Below is a small trained network, with its code and all its weights. Each question gives an input and a target symbol and asks what happens when units are switched off, that is, made to give their printed mean instead of their output.

import numpy as np


def w(rows, s, z=0):
    codes = np.array(rows[::2]) - 128.0
    scale = np.full(codes.shape[1], s)
    scale[-1] = z or s
    return codes * scale


def softmax(a):
    e = np.exp(a - a.max(-1, keepdims=True))
    return e / e.sum(-1, keepdims=True)


def log_softmax(a):
    a = a - a.max(-1, keepdims=True)
    return a - np.log(np.exp(a).sum(-1, keepdims=True))


def net(x, mask):
    ids = ['ΓΔΘΠαβημσω'.index(c) for c in x.split()]
    T = len(ids)
    res = E[ids] + P[:T]
    u = 0
    for l in range(3):
        r = res
        for j in range(3):
            rows = slice(3 * j, 3 * j + 3)
            q, k, v = (r @ M[l][rows].T for M in (Q, K, V))
            z = softmax(np.where(np.tri(T) > 0, q @ k.T / 3**0.5, -1e9)) @ v
            o = O[l][rows]
            res = res + np.where(mask[u + j], z, o[:, -1]) @ o[:, :-1]
        u += 3
    return log_softmax(res[-1] @ U[:, :-1].T + U[:, -1])


Q, K, V, O = {}, {}, {}, {}
E = w([
[90,52,61],'Γ',
[137,125,167],'Δ',
[170,87,87],'Θ',
[133,110,200],'Π',
[157,165,111],'α',
[178,144,42],'β',
[80,138,58],'η',
[73,196,185],'μ',
[237,111,197],'σ',
[6,59,131],'ω',
],0.014)
P = w([
[111,177,101],'0',
[117,203,167],'1',
[113,195,151],'2',
[119,172,86],'3',
[99,149,46],'4',
[111,106,42],'5',
[99,55,1],'6',
],0.0044)
Q[0] = w([
[159,171,99],'0.h1',
[177,76,128],'0.h1',
[173,68,131],'0.h1',
[119,102,146],'0.h2',
[159,25,62],'0.h2',
[165,159,53],'0.h2',
[128,4,79],'0.h3',
[115,205,108],'0.h3',
[129,49,180],'0.h3',
],0.018)
K[0] = w([
[190,113,122],'0.h1',
[148,36,152],'0.h1',
[133,43,153],'0.h1',
[152,112,150],'0.h2',
[125,38,60],'0.h2',
[45,127,7],'0.h2',
[66,221,26],'0.h3',
[168,130,195],'0.h3',
[64,89,74],'0.h3',
],0.017)
V[0] = w([
[118,134,130],'0.h1',
[253,219,170],'0.h1',
[94,92,106],'0.h1',
[91,102,122],'0.h2',
[95,246,27],'0.h2',
[68,76,120],'0.h2',
[174,78,221],'0.h3',
[106,157,77],'0.h3',
[107,155,72],'0.h3',
],0.0035)
O[0] = w([
[153,136,142,137],'0.h1',
[3,57,53,251],'0.h1',
[162,154,153,70],'0.h1',
[160,172,155,127],'0.h2',
[230,117,204,150],'0.h2',
[141,201,155,125],'0.h2',
[127,199,149,81],'0.h3',
[138,79,92,150],'0.h3',
[134,63,106,148],'0.h3',
],0.0039,0.00023)
Q[1] = w([
[148,176,222],'1.h1',
[138,90,95],'1.h1',
[41,180,54],'1.h1',
[121,2,175],'1.h2',
[95,127,107],'1.h2',
[95,234,108],'1.h2',
[133,197,99],'1.h3',
[123,100,94],'1.h3',
[140,102,151],'1.h3',
],0.019)
K[1] = w([
[182,190,215],'1.h1',
[126,85,88],'1.h1',
[29,174,109],'1.h1',
[61,16,181],'1.h2',
[105,173,151],'1.h2',
[161,253,61],'1.h2',
[122,61,136],'1.h3',
[150,143,158],'1.h3',
[104,156,118],'1.h3',
],0.019)
V[1] = w([
[113,104,117],'1.h1',
[126,197,87],'1.h1',
[169,139,151],'1.h1',
[132,166,116],'1.h2',
[148,192,161],'1.h2',
[130,146,95],'1.h2',
[126,141,104],'1.h3',
[138,89,250],'1.h3',
[166,227,96],'1.h3',
],0.015)
O[1] = w([
[120,154,139,161],'1.h1',
[96,79,139,49],'1.h1',
[134,96,50,88],'1.h1',
[107,98,121,109],'1.h2',
[122,76,93,44],'1.h2',
[102,121,128,127],'1.h2',
[118,144,110,109],'1.h3',
[175,42,212,254],'1.h3',
[117,109,6,167],'1.h3',
],0.013,0.0013)
Q[2] = w([
[230,151,152],'2.h1',
[164,177,115],'2.h1',
[179,58,221],'2.h1',
[121,254,249],'2.h2',
[99,177,192],'2.h2',
[126,86,104],'2.h2',
[121,107,122],'2.h3',
[161,76,142],'2.h3',
[93,112,103],'2.h3',
],0.0086)
K[2] = w([
[143,213,135],'2.h1',
[111,189,139],'2.h1',
[244,134,125],'2.h1',
[69,174,203],'2.h2',
[76,113,148],'2.h2',
[140,110,115],'2.h2',
[132,129,144],'2.h3',
[90,134,143],'2.h3',
[164,129,160],'2.h3',
],0.011)
V[2] = w([
[103,121,141],'2.h1',
[191,147,88],'2.h1',
[178,148,99],'2.h1',
[218,143,111],'2.h2',
[113,74,105],'2.h2',
[220,176,127],'2.h2',
[177,127,118],'2.h3',
[90,129,138],'2.h3',
[1,119,183],'2.h3',
],0.014)
O[2] = w([
[154,125,127,102],'2.h1',
[30,164,125,172],'2.h1',
[53,148,132,156],'2.h1',
[5,112,146,94],'2.h2',
[137,76,59,41],'2.h2',
[15,153,197,152],'2.h2',
[56,128,157,127],'2.h3',
[174,131,103,135],'2.h3',
[255,159,28,254],'2.h3',
],0.0094,0.00086)
U = w([
[123,255,122,130],'Γ',
[84,105,60,184],'Δ',
[29,131,134,224],'Θ',
[103,64,129,215],'Π',
[53,147,20,155],'α',
[42,214,53,68],'β',
[91,212,30,4],'η',
[106,110,4,114],'μ',
[72,89,178,158],'σ',
[141,130,44,139],'ω',
],0.006,0.004)

Each question gives the input, a string of symbols that net reads in full, and the target symbol t.
The units are the heads (3 rows each of Q, K, V and O). Each row of codes is followed by its name. A weight is (code - 128) times the scale printed after its matrix; where a second scale follows, it is the last column's (O and U).
mask holds one flag per head, layer by layer. A switched-off head (its flag False) gives its mean, the last column of its rows in O, instead of its output. The means were averaged over made-up inputs and are rounded, as every weight is.
A unit's drop is (log p(t) with every unit on - log p(t) with that unit switched off) / (log p(t) with every unit on - log p(t) with every unit switched off).
The circuit of an input: a set's keep is (log p(t) with only the set's units on - log p(t) with every unit switched off) / (log p(t) with every unit on - log p(t) with every unit switched off). Starting from all 9 units, units are removed one at a time, each time the one whose removal leaves the highest keep (on an exact tie, the one counted first), for as long as the keep stays at least 0.8.
circuit, biggest first: the units of the circuit, biggest drop first
most important unit: the unit with the biggest drop
which heads matter: for each layer, one digit per head in row order, 1 if its drop is at least 0.15 and else 0, layers parted by /
input Π Π Π Γ, target Π: which heads matter -> 000 / 001 / 100
input σ Γ σ, target Θ: which heads matter -> 000 / 000 / 111
input μ η Π Π η μ, target ω: circuit, biggest first -> (2.h2; 1.h1; 2.h3)
input Δ Π Θ β σ β η, target Θ: circuit, biggest first -> (2.h3; 2.h2)
input μ β μ, target μ: which heads matter -> 000 / 111 / 010
input σ σ Θ α Π, target Θ: most important unit -> 2.h3
input Θ Π ω, target Γ: circuit, biggest first -> (1.h1; 2.h2; 1.h2)
input σ ω ω β Γ, target Γ: circuit, biggest first -> (1.h1; 1.h2; 2.h2)
input η η σ Γ ω μ, target Γ: circuit, biggest first -> (1.h3; 2.h2)
input Π μ ω ω α, target ω: circuit, biggest first -> (2.h3; 2.h2)
input σ Π ω η Π, target Γ: which heads matter -> 010 / 111 / 010
input σ η ω Γ ω Θ, target Γ: circuit, biggest first -> (1.h2; 1.h1; 2.h2)
input σ Π ω Π, target Γ: which heads matter -> 010 / 111 / 011
input β Π ω σ η, target Γ: which heads matter -> 011 / 100 / 010
input σ σ σ, target σ: circuit, biggest first -> (2.h3)
input Γ ω β, target Γ: circuit, biggest first -> (1.h3; 1.h1)
input Π Δ β ω, target Γ: circuit, biggest first -> (1.h1; 1.h2; 2.h2)
input Π Δ σ β, target Θ: circuit, biggest first -> (2.h2; 2.h3)
input Π Π α Δ σ Π Θ, target Θ: which heads matter -> 000 / 100 / 011
input μ α β, target μ: most important unit -> 1.h1
input Θ σ β β ω μ Γ, target ω: which heads matter -> 011 / 111 / 110
